Each row has a class, written as a number after it.
[-214  203   18  200 -229  114 -512 -164  -82  -76   22  298   17  117
   28 -669  -94 -155 -467  187  205  106  397  -13  -56 -218  259  126
  -50  180 -351 -303   49   25  410 -289   78  218  158  155  435]
4
[  99  -72  -91 -157   73   41  -22 -180 -103  159 -168  109  -53  191
  119  -68 -194    7 -210   76   37   47 -145  140  -20 -400 -185 -304
  173 -203  -78 -250  271  -16  126  149  -42  183  271  119   96]
1
[-263   -9  -73   93   15  188 -487 -246  129  225   21  397 -150  -53
  -61 -372 -152 -161  -68   32  401   80  222  -49 -183  -99  103  -91
  222    5 -230   -1  173  180  205 -142  -70  190  112  255  113]
9
[ 183   86  -75  107 -242  137  -86 -168  184  174 -245   82  115 -315
  -10 -211  -92  -74  102   80  225 -327  130   69 -189  362  329   79
   91  145  -84   14  226  361  -22   23   92    2  -84  -59  240]
5
[  55  122  -71  129  -10  158  -76 -135 -110 -237  -53  229  121  -49
   23 -223   29  -65 -108  -50   40  -35   31  -80  -80 -380  -68   38
   35  104  130 -149   55  -41  -30  335 -123  104  135 -309  508]
1
[  61  122  -20  107  -88   29 -193 -238   -9 -138   72  193   65 -176
 -209  223  -91  -15 -156  -46  101 -200   52  -71  -30  381  294  -35
   58  222 -127  -53  -17   78  -87  112   48   71 -128 -119  121]
2
[ 246  166  -20   95 -240  223 -360 -365   35  295  -21  396  171 -479
  -14 -114 -286   26 -138   36  180 -330  249  221 -124 -138  362 -194
  234  -34 -197 -147  175  236 -175  -62 -110  106   36  105  252]
1
[-157  189 -106   -3  104  110 -618    4  207  134 -124  275  -95    1
   87 -456 -144 -271 -108   42  374  219  223 -101  -45 -244   51  -46
    0  -86    0 -146  236 -116  236  -61  -56  243  286  505  -78]
5
[-165   96  256    9  -48  129  -15 -192   -2  358   47  -28  193 -227
 -189  136 -132  328  353 -136 -160  184  233 -200  -95  826  206   -3
   24  110   82  -34  237 -279  -78   -8 -158   13 -242  109  452]
2
[  24 -240  218 -106 -230   97  371 -104  174  704   47 -114 -209  -17
 -235  150 -359  406  277 -145 -112    5 -126 -290 -273  104   73 -275
  250 -247  -17  200  130 -193 -221 -334  -64  191 -282   51   84]
9
[ 128   -3  -54  157   71  138  -93  -40 -100 -151 -136  175  185 -178
  309 -221   36  -77 -181  -12   25 -135  241  -98   13 -305   14  -32
  109   47 -185   -9  -10  -42 -154  366  -88  125   80 -285  360]
8
[ 283   98  -49  108 -261   87  -96 -303  -76 -186   -7  193  188 -289
  -43  205  -66    4 -256  -38  219 -305  328   63 -221   74  284  -49
 -120 -224 -288   46  -17  180 -279    4   96   43  -56 -107   26]
4
[-146  124  -95  108  -11   44 -498 -162  145  225   55  278 -101  -68
  -70 -321 -171 -214 -211  109  281   49  181 -113 -125 -212  189  -93
  -35    2 -227 -104  108   65  191 -204  -29  185   74  201   80]
3
[ 177  -22  -15  193  109  -51  -34 -152 -146  169  -29  174   31 -108
  231  -68  -39 -159 -159  -12  -36 -160   99  -20   -5 -165  -74 -109
  124   32 -174  -34  192 -154   29  378   26   97   88  -76  181]
1
[  32  156   51  120 -159   96  -38 -288   75  305   46  107    9 -106
 -298  -53 -220  226  178 -141   98   93  -94 -240   69  424  134  -33
   -1  -70  -87   -5  141   87 -179 -139   48  285 -199  -13  180]
9
[ 302  180   43  256 -283   66  -35 -270  -99    8   57  121   81 -142
 -131  182 -144   64 -214   99   72  -59  302  143  -79  182  243   66
  -33  225 -294   64  105  101 -118   38  145   59   25   63  245]
7
[ 326  211   64   53 -190   24 -164 -190   74  -99   60  214   -1  -55
  100  134 -214   92 -132  -21  291  -79  308 -178 -218  200  356  -16
   71    5 -389    2   64 -149 -202 -211   62  -87  -90  -69 -230]
9
[ -72   74  -72  151  -67  208 -463 -200  161  194  -11  314  -89  134
  -28 -250 -112 -166 -310   90  286 -116  345   19 -161 -132  120  -40
  -69 -131 -237  -76  158  112   10 -181  -55   69   82  189    6]
6
[ 157  233  -56  298 -335   78  135 -316  124 -201  182  511   57  -68
 -228   47 -143   66   -5   48  228  -78   81  -93 -112  378  415 -188
  -12  310 -286   -4  150 -192 -133  292  184   63   96 -113  219]
8
[  94  413    6  124  -61  106 -559 -475 -311 -185  265  179  -11  -32
  -70   79 -100   81   23  -12  153   64  116   37  240  403  323   94
  416  718 -195  110  202  203  166 -107  219  -27   56   79  102]
10
[  98  219  -75  -25 -259  299  -92 -405 -152   42   61  449  -46  -98
 -210   96 -212  -93 -175  -12  104 -397  314 -132 -212  352  311 -129
  161  191 -211  -77  -47   93 -313  171   94  126 -160 -327  334]
1
[-251   -4 -118 -172  189  202 -472 -101  123  298 -225  567 -137  277
 -327  -12 -182 -271 -353 -201 -197   32  -42 -195 -169 -213  287  -31
  261  108 -456 -284  180   19   23 -267 -195   34  177 -382  -69]
7
[ 263  -24   12   62  -30  120  -17  -65 -203   19 -173  144   98 -185
  205   45 -111 -118  -96  -98  -71 -142   36   34  -62 -417  -10  -87
  149   49 -225  -54   68   20 -124  457  -53  101  172 -199  355]
1
[  77   74  110  235 -180  189  -34 -334  -70  188   -6  -87  -62  -35
   32  -90 -223  254   58    7   23    1  118  -10  112  247   96  107
  106 -191  108  140  135 -118 -153 -190   13  176 -160   99  239]
7
[ 155    0 -121  -61  367  111   91   18  134  -37 -557  110   68   37
  121   10   36 -108   65 -254  196   40 -193   37   22 -899  -10 -187
    4  115    5  209 -114 -192   -4  465 -273  108   50 -624  233]
9
[ 173   16   46  150   31  126  189  -55  -46   48  -82   37  185  119
  103  195   17   24   87 -155  -99 -192   -6  176  -52 -478   18   10
  110  226 -316 -138  -73 -139 -167  -33  -45  248    8 -410  274]
6
[ 247  174 -104  133 -177  127  -37 -253  -19  -78  -21  141  131 -155
  -14  131 -117   10 -149   92  138 -186  243   72  -37  339  341   -2
  -79  144  -79   94   14  162 -167  196   73   33   14 -107  127]
7
[ 230  119  -15   28 -274   59  292  -76  -17  415  191 -125  -29   80
 -245  198  -97  285   66 -180   81  220 -142   38  -58  311   85  -33
 -175 -298   50  104    5  281  -95 -393  147  119  -86   11    2]
3
[  16  -68  140  176 -107   -9  233 -264  159  198   -8 -149   49  179
   -8   63  -83  286  -18  -77   14  -46 -120 -209  102  528   23  -13
   22 -248  123   23  114   42 -248 -452  -53  158 -281  117   -5]
0
[ 141  363 -229  145 -213  286 -239 -266  -22 -174  145  418  215  -61
  -65   82  -50 -161   77  -35  126 -342  220 -588   24  246  373 -361
 -226  208  -49    3  250 -114 -127  441  147  -13   70 -148  228]
0
[-146  122 -166   96 -184  158 -322 -188  186  164   24  151 -349   88
   34 -256 -181 -169 -298    5  324  -17  302  132 -311   83  185   22
  -47   43  -73    4  152  -73   92 -273   73   37   44  347   86]
4
[ 176   -3  116  130  -99    5  266 -199  -95  418   80  -61   15  -92
  -89  224 -239  182  279 -154  -91   35   10  -65  118  313  185  -56
  100 -253 -124 -108  178  -68  -90 -219   79  276 -124  200  123]
6
[ 100 -145  -12  176  291  201 -119 -138  -22  -63  -60  184  145  -13
  254   37  -56  -26 -139  -34  -33 -183   64  -86   67 -319 -184  -78
   58  148    5 -119  155 -323  -96  612 -189  275   65 -178  278]
5
[  88  -23  117   15 -157  125   12 -340  -63  428  -11    2   48   32
 -158   71 -234  301  326 -135   -7  165  -26 -141   65  459  195  -36
  -62    3  -41  112  220  154  -24 -115   75  168 -242  110  359]
5
[-113  124 -110  -97  -53   46 -391 -198  -36  229 -160  136 -355 -139
    2 -117 -265 -369 -126   -7  175  -31  314   -1 -264 -183  230 -110
   31 -179 -458  105  239   30  238 -130   40 -113  181  204  -73]
3
[  96  189  288  212 -172   82 -234 -235  110   69   59  419  174 -512
  -60   32 -343    8  246   19  111 -284   17 -115   72  499  408  -20
  309  231 -150  -81  141  -50 -174  290   43  250  -10  -58  -15]
5
[ 292 -233  174   62 -350 -200  331  374 -134  242 -273 -417 -419 -699
 -357  179 -488  165   46   23 -226  -83  116  156   61  -78  -20  425
  170  173 -161  154 -119    9 -467   51  323  364   42  381   58]
2
[-100  146 -141  152 -106  381 -560  -36  182  300  102  210    1   54
   -1 -316  -83 -155 -380  227  364 -122  278   32 -204  -67   32 -163
  -40 -173 -121  -80  161  145  -17 -234  -12   97   62   46   14]
5
[  33   77  120  155 -343  270  230   -5  131  466  -48  172 -165  -95
 -164 -249 -165  287  218 -141  209  124   86  -34  -73  234  152  -99
   22 -271  319  194  130  -83 -166  -24   30  167 -210  -66  450]
4
[ 378  115  -15   72 -138  -12 -130  -71  -79 -116 -101  374  -32 -315
  253 -127 -255 -242 -153   41   81 -272  -55   61  155 -517  148 -307
  146  112 -219 -210   -3  111 -238  449   40  229   -9  -24  391]
5
[ 240  187 -210  141  -66  362 -177  157   95 -331   21  -24  232 -142
  207 -204  174  -98 -196   79  291    9  109 -116  -75 -675 -143    9
  -78   40 -103   13 -122  363 -210  175  -89  128  180 -271  201]
8
[ 206  195    0   27 -108  135   87 -266  -68  -20  129  230   60 -332
 -101  -84 -116   64 -108    0   28 -119   21   35   53   45  271  -67
  164  252 -152  111   61  181   22   66   58  -16   77 -219   29]
10
[ 291  341  -64  133  -94 -201  174    8  -55  301  -88  400 -184 -639
  -84  368 -309  102  104 -581  209  -29  117  269  349  302  244 -298
 -314 -137 -229   75  452  392   51  296   22  -48  274  111 -116]
6
[  31   78  -85  105 -235  112  364 -289  -61  202   88 -124 -140   10
 -268  123 -149  353   68 -187  128  -84   28 -173  -23  436   33  -18
  -36   -4  223  174   66  120 -280 -243   84  129  -81  -30   97]
4
[-165  209 -149  162   13 -137 -488 -301  147  229  155  232 -295  -68
 -182 -324 -290 -184 -241  -44  287   66  235  -37 -259 -113  131  -99
  -29   93 -277 -142  219 -193  378 -201  -29  218  189  251   78]
0
[-130  122   67   62  -50   92 -491 -249   52  135  -67  410 -161  138
  -83 -188 -193 -222  -13  -76   94   60  228 -219 -104 -348  181 -122
   43  -37 -458 -167  222 -127   87 -182 -107   53  -50  142  227]
9
[ -72  165 -241  145  233  241 -305 -128 -102 -226  -91  154  327 -110
  160 -466  189 -132   24  127  162 -156  102  -88   40 -290 -126   15
   20  362  260  -70  -19  148 -140  412 -176   46  116 -504  544]
5
[ -21   63   14  114 -118  223 -356 -187  254  261   83  388 -175   15
   10 -169 -229 -171 -173   37  221    1  216  -61 -228 -114  204  -45
   44   75 -378  -92  229   41   44 -233  -20   23  -15  197   16]
9
[  69  -15   42  235 -161  267   92 -235 -122  383   63 -244   51 -145
 -126  202  -67  125  196 -144   30   11   83 -178   25  141   76  -60
  -46 -240 -175  224  190  130   52 -265   66   67 -262   85  296]
9
[ 149    2  -16  157  106  205  -37   -5   -5  -44 -231   38  148  -73
  235  -28   -4  -92  -71   -1   14 -239  119    3    3 -524  -26  -21
  180  126   -8   16   46 -122 -219  246 -154   72  117 -243  209]
9
[-297  127 -184  116   41  196 -457 -292   27  -47  -40  147  -45   51
 -196 -313  -74 -118 -161  154  112  -80   68  -53   98 -245  -43  -79
  -36   11  -61  -95  296   18  169  -47  -63   53  226  179   69]
9
[  12  176 -119  187 -177  161 -319  103   72  -46   88   52  123  128
   49 -402    9   46 -162   62   58  -45  244 -113 -251 -628 -101   93
 -152  178  169  -48  -48 -224 -159  -58   28  213  220 -163  360]
8
[ -71  110  -59  144 -162  108 -472 -447  201  251   -1  146 -285  105
 -136 -346 -431 -209   -4  109  102 -184  159   -4 -130 -159  386   35
  -37  209 -283  -95  167  -33  205 -111  -62  210   84  272  155]
10
[ 184   40 -114  323 -140  -38 -409 -209  256  272   64  258 -117  289
 -336  -72 -153   99 -568  259  589   -4  236   37  -65 -148  100 -125
 -309  238 -511 -168   57  422  126 -301 -129  -90   17  203  -81]
3
[  91  271    7  190  257   49 -170 -304   66 -197  -20  455  563  -81
  257 -352  314 -263  148  143  148  240 -299  -93  280 -346 -200 -157
  -53 -133  584  -54  137   67 -248  369  -40  128   85  107  256]
1
[ 268  193   -2   30 -189  164 -126 -254  -44  -98   69  239   54 -321
   19  200 -221    4 -265  -19  184 -184  250  113 -146  224  358  -53
   52  200 -362  140  -51  151 -300   85  107   99  -63 -197   72]
5
[ 364  321   18   49 -102  110  -47 -303   74 -204  138  410   98 -440
   25   48 -194  -42   33 -107  199  -13  134   13 -101  185  463  -46
   25  175 -297   61    2   59 -164  328  -11   82  -21 -279   80]
10
[-212  104 -104   17   75  282 -442 -183  111  133  132  425  -90  -78
  104 -578  -56 -154 -264  100  224  126  181 -126  -16 -330   19 -134
   81   72 -207 -133  196  -49  314 -143  -29  114   99  225  101]
2
[ 209  -61  116  340   74  -91 -134 -287    9 -123  -58  365  191 -195
  328 -135   53 -249 -120  -31   91 -239  173 -101 -142 -351   34  -56
  231   63 -248   76  176 -228  -15  423    9  176   55   38  206]
9
[-108   88    4   10 -231  364  173 -206   38  374  -55 -381  -52 -129
 -372    3 -134  260   60  181   -2   51  -16   42  -94  617 -196  184
  -43 -194  145  103  464  464 -126 -368  157  -69    3   71   74]
6
[  30   77  157   65 -187   -4  142 -348 -109  473   22  100 -256  137
 -126   66 -345   64  151 -151   94  112  114  -17   13  487  164 -161
   29 -169 -198  107   63   20 -159 -167   84  240 -117  239  145]
10
[ 136   21   37  119   28  -64   54  -96 -123  122 -167  143   -1 -124
  126 -236  -88 -149  -14   18   -6 -225  158  161  -12 -536  -52  -84
  199  112  129  -73   63   38  -48  236 -121  137  149  -55  419]
5
[ -21  130  -74  207 -142  -39 -445 -314    6  200  -81  312 -269  197
  -83 -254 -214 -305  -94 -104  250  -12  374 -231 -125  249  291   67
  -38   58 -447  -16   58   37  107   67   88  146   49  263  166]
8
[ 151   42   87  148 -295  -24  338 -163  -25  159  173  -61   40   22
   51 -299   -7  358  156  -13  133  310   22 -316 -103  115  -42 -139
  -28 -366  -12  131  186  -55 -182 -435   89    8 -196  173  283]
9
[ -18   85  100   97 -265  -98  107 -245 -231  586 -103  -75   49   26
 -354  -68  -61  228  244 -113 -173   55   -1   -9   87  482   54  -29
  -21 -327  229  -45  331   37   50 -395  163  -28 -116  330  378]
3
[ 176 -236  106   40  239 -106   95 -105 -134  -39 -280   10  219    2
  350   79 -136 -129    3   47 -233 -280  178 -117  -94 -690  117 -183
  247  -62 -271 -213   62 -292 -134  333 -325  120  149 -255  309]
6
[ 240  -49  -18  189  -83   40 -125   28  -82  166 -195   54  -33 -125
  193  -95  -51 -179 -263   -9  -15 -344   81  182    4  -88  -67  -98
  282   35 -219 -175   84  -76  -64  289   44  105   35  102  288]
0
[ 196  108  -27  201   63   64   78  -27   15  -98 -121   79  136 -228
  154  -85   13 -134 -206   -9   52 -174   71   76    1 -540  -92 -202
   95   46 -102  -80   28 -140 -114  347 -172  190  137 -188  351]
0
[-168  146 -132   52  -59   -9 -525 -306  -34  167  -51  339 -314   78
 -166 -139 -249 -213 -198  -41  330   12  369   -3 -114  133  318    2
  -35   91 -357 -117  189  133  379 -205   43   58   46  230  138]
3
[-169  -57 -110  119   47  -46 -535  -56  254  398 -140  402 -365 -192
 -216 -306 -411 -490  294  133   83 -104  383  -84  -96  -21  173  345
   40  329 -308 -328  248   94  -40  212    0  368  271  581  -53]
1
[ 116  -48   -5  139  -75  -39  154 -360 -143  331 -114 -129 -175  165
 -147   96 -258   99   94  -32  -35   55  153 -111   60  613  221   55
 -111  -80 -363  115  151 -155 -156  -62  138   97 -201   93  151]
5
[ 208  314 -207  224   23  194  139 -265  -32   19  -47   11  142 -465
 -481  135  -76  115 -172   55   92 -312  116  259  164  -73  133  230
 -119  486  369   44   62  549 -118  141 -152 -130  237 -444  169]
3
[ 116   27  -97  149  121 -104  -35 -151 -121  -63   48   79  134  -11
  247 -279   -8  -88 -114   65    2  -87   39   68 -183 -421  -21 -181
  214   76   50  -62  -36 -253 -185  221 -113  180  167 -238  397]
10
[ 244  302  -54  101 -186   92  -22 -303  -42 -238  176  330  -41 -162
 -125   92 -195   67 -194  -11  237  -66  190  -95  -30  204  220   -5
  -45  354 -119  -34   82  171 -160  157  118   57   70 -121  106]
2
[   7  107  -56   55   28  -32   14   57   26  -96  -41  256   94 -211
  133 -305   14 -106 -325  -26   57  -78   14 -155 -124 -382   66 -187
  106  209  117  -72  -52   56  -69  252 -222   28  170 -313  407]
3
[  34  -14   11   51 -149  116  256 -273   -6  408  -19  -31   23   58
 -168  120  -72  215  168 -182  107   74   37   70  -62  471   34  -49
   12 -469  125  119  169  220 -157 -449   86  178 -126  105   78]
0
[-136   82 -106  129  -57   41 -285 -303   16   96  124  201 -240  237
  -36 -198 -239 -107 -209   41  197  101  126  -47 -171 -210  181  -90
   37   73 -376  -35  190  -94  195 -347   19   -9  193  121   -5]
9
[ 138 -120  228  245 -209  -43   86  -18  -72   26  118    8  223  208
  165 -102 -110  187  167   33  158  114 -114 -278   63   46  184 -190
  133 -328  -63  -37 -161  -90 -111  -85   53  497 -132  -40  267]
10
[-101  -23  -30   25  -37    5 -238 -266  175  260   92  422 -291  270
   96 -287 -164 -279 -147  -36   54  124  147  -12 -267  163  251 -119
   -9  -52 -359 -131  172 -179  136   14  -33    9   -1  310  127]
2
[ 261  318 -261  141  -85  254 -119 -289   88  -77   -7  448   77 -390
 -315   43  -77    7 -239 -224  243 -193  233 -197  -29  130  313  -35
  -68  233 -244  133   13  285 -336  305  -43   66   82 -373   86]
8
[  -3  272  -30   28 -122   83  226 -324  -68  262  109  -76  -36   17
 -105    2  -72  222  160 -145   69   81   26 -119   52  489  -22  -61
   22 -143  116   43  175   34 -154 -270   91  278  -95  127  135]
3
[ 223  268 -164  102 -124  190  -72 -328  -41 -195  178  127  -36 -185
  -21  111 -210    4 -175    7  147 -192  147   81    1  162  341    4
 -108  356   30  154  -25   13 -123  219  109   67    4 -174  145]
5
[  56  -99   86   66  -59   -2  319 -255  -75  369   -2  -96  -43   -8
 -138  175 -251  225  181 -139  -26   94   22 -154   52  492  146  -14
   -6 -361 -158   -4  179  121 -103 -224   31  240 -121   43   68]
6
[ 168  142  -97  134 -137  197 -137 -270  -94  -64   15  242  134 -163
 -141  134 -160   23  -60   -2   71 -136  180   33    5  187  337  -17
   48  125 -250    2   32  184 -198  213   77  144   57 -269  248]
8
[ -45  135   49  169  -47  189 -381 -348   85  537 -214  383 -309  478
  -48  -69 -222 -212 -494 -149  173  -36  361  -33  -16  266   96 -187
 -231 -100 -405  -78  180 -327  157    8  -37  -85  -96  321  103]
8
[-222   67 -184  -37  -51   66 -555 -110   58  214  -69  296 -249  -14
 -255 -205  -20 -220 -186 -190  156  -17  229  227 -137   92   73   68
  -20    7 -326  -59  174  368  271 -132  -51  -91  158  350  -33]
9
[  18 -161   16  143  -70 -133  145 -289  -74  529   24   79  -88   50
 -285  174 -385  116  159 -102   81  -18  159 -349 -103  448  238 -197
 -165 -160 -247  -87  107  -48  -18 -176  -16   69  -83   16  142]
0
